Below is a small trained network, with its code and all its weights. Each question gives an input and a class and asks what happens when units are switched off, that is, made to give their printed mean instead of their output.

import numpy as np


def w(rows, s, z=0):
    codes = np.array(rows[::2]) - 128.0
    scale = np.full(codes.shape[1], s)
    scale[-1] = z or s
    return codes * scale


def norm(h):
    return h / np.sqrt((h * h).mean(-1, keepdims=True) + 1e-5)


def f(y):
    return y / 2 * (1 + np.tanh(0.7978845608 * (y + 0.044715 * y**3)))


def log_softmax(a):
    a = a - a.max(-1, keepdims=True)
    return a - np.log(np.exp(a).sum(-1, keepdims=True))


def net(x, mask):
    res = np.array(x, float).reshape(1, 2) / 4 @ E
    u = 0
    for l in range(3):
        y = f(norm(res) @ A[l][:, :-1].T + A[l][:, -1])
        res = res + np.where(mask[u : u + 4], y, B[l][:, -1]) @ B[l][:, :-1]
        u += 4
    return log_softmax(norm(res)[-1] @ U[:, :-1].T + U[:, -1])


A, B = {}, {}
E = w([
[103,127,90,108,231,98,139],'x0',
[83,127,8,54,52,106,135],'x1',
],0.013)
A[0] = w([
[91,150,203,221,96,127,134,157],'0.n0',
[138,113,79,5,113,202,178,252],'0.n1',
[82,151,44,139,252,142,151,33],'0.n2',
[104,215,173,5,121,3,204,86],'0.n3',
],0.0063,0.0034)
B[0] = w([
[33,113,84,10,144,125,182,206],'0.n0',
[150,198,209,88,190,113,122,255],'0.n1',
[90,100,124,247,79,80,126,202],'0.n2',
[196,121,137,173,78,184,152,161],'0.n3',
],0.011,0.0053)
A[1] = w([
[141,103,187,133,1,214,102,4],'1.n0',
[226,208,249,151,74,81,91,117],'1.n1',
[118,61,170,200,141,153,152,189],'1.n2',
[191,105,41,48,136,148,104,42],'1.n3',
],0.0086,0.0032)
B[1] = w([
[133,154,127,220,94,62,249,234],'1.n0',
[112,74,122,113,130,105,78,255],'1.n1',
[145,116,109,67,101,153,90,245],'1.n2',
[177,158,153,131,174,169,98,163],'1.n3',
],0.015,0.0042)
A[2] = w([
[212,242,56,78,47,100,114,111],'2.n0',
[135,112,254,143,122,206,161,130],'2.n1',
[32,112,94,90,80,80,222,198],'2.n2',
[129,124,39,226,235,150,151,5],'2.n3',
],0.0098,0.0027)
B[2] = w([
[173,161,185,87,152,156,170,232],'2.n0',
[195,225,123,65,106,116,142,187],'2.n1',
[106,85,99,196,143,134,90,255],'2.n2',
[108,130,95,176,7,130,216,173],'2.n3',
],0.013,0.0076)
U = w([
[115,136,120,189,93,106,190,254],'0',
[187,194,183,58,160,194,163,118],'1',
[87,79,108,128,177,143,7,50],'2',
],0.018,0.0014)

Each question gives the input, the list of numbers given to net, and the class t.
The units are the neurons (one row each of A and B). Each row of codes is followed by its name. A weight is (code - 128) times the scale printed after its matrix; where a second scale follows, it is the last column's (A, B and U).
mask holds one flag per neuron, layer by layer. A switched-off neuron (its flag False) gives its mean, the last column of its row in B, instead of its output. The means were averaged over made-up inputs and are rounded, as every weight is.
A unit's drop is (log p(t) with every unit on - log p(t) with that unit switched off) / (log p(t) with every unit on - log p(t) with every unit switched off).
The circuit of an input: a set's keep is (log p(t) with only the set's units on - log p(t) with every unit switched off) / (log p(t) with every unit on - log p(t) with every unit switched off). Starting from all 12 units, units are removed one at a time, each time the one whose removal leaves the highest keep (on an exact tie, the one counted first), for as long as the keep stays at least 0.8.
circuit, biggest first: the units of the circuit, biggest drop first
unit that matters most: the unit with the biggest drop
top k neurons: the k neurons with the biggest drops, biggest first
top k neurons in layer l: the k neurons of layer l with the biggest drops, biggest first
drop when u is switched off: that unit's drop, to one decimal
input [-3,3], class 2: circuit, biggest first : [1.n1 0.n0 0.n1]
input [4,-1], class 0: circuit, biggest first : [2.n3]
input [-3,-3], class 2: top 2 neurons in layer 1 : [1.n3 1.n0]
input [-7,8], class 1: top 4 neurons : [2.n0 0.n2 0.n1 1.n3]
input [2,-3], class 2: top 2 neurons in layer 2 : [2.n0 2.n1]
input [-3,-2], class 2: top 2 neurons : [0.n0 0.n1]
input [2,-1], class 2: top 3 neurons : [1.n2 0.n2 1.n0]
input [3,2], class 2: top 3 neurons : [0.n1 0.n0 0.n3]
input [6,8], class 1: top 2 neurons : [0.n1 1.n3]
input [-6,-6], class 0: top 4 neurons : [1.n0 0.n1 2.n0 2.n2]
input [-4,5], class 1: top 2 neurons : [0.n2 2.n0]
input [4,-2], class 0: top 3 neurons : [1.n1 2.n3 0.n1]
input [-7,-6], class 0: top 2 neurons : [1.n0 0.n1]
input [0,-2], class 2: top 2 neurons : [0.n0 0.n1]
input [8,-2], class 0: top neuron : [2.n3]
input [-2,4], class 1: top 2 neurons : [0.n2 2.n2]
input [6,7], class 1: top 2 neurons in layer 0 : [0.n1 0.n3]
input [5,-5], class 0: top 2 neurons in layer 2 : [2.n3 2.n0]
input [4,-4], class 0: top 3 neurons in layer 0 : [0.n3 0.n1 0.n2]
input [3,0], class 2: unit that matters most : 1.n2
input [-1,-2], class 2: top 2 neurons in layer 0 : [0.n0 0.n1]
input [0,7], class 1: drop when 0.n0 is switched off : 0.0
input [-5,8], class 1: drop when 0.n2 is switched off : 0.2
input [6,-5], class 0: drop when 0.n1 is switched off : 0.4
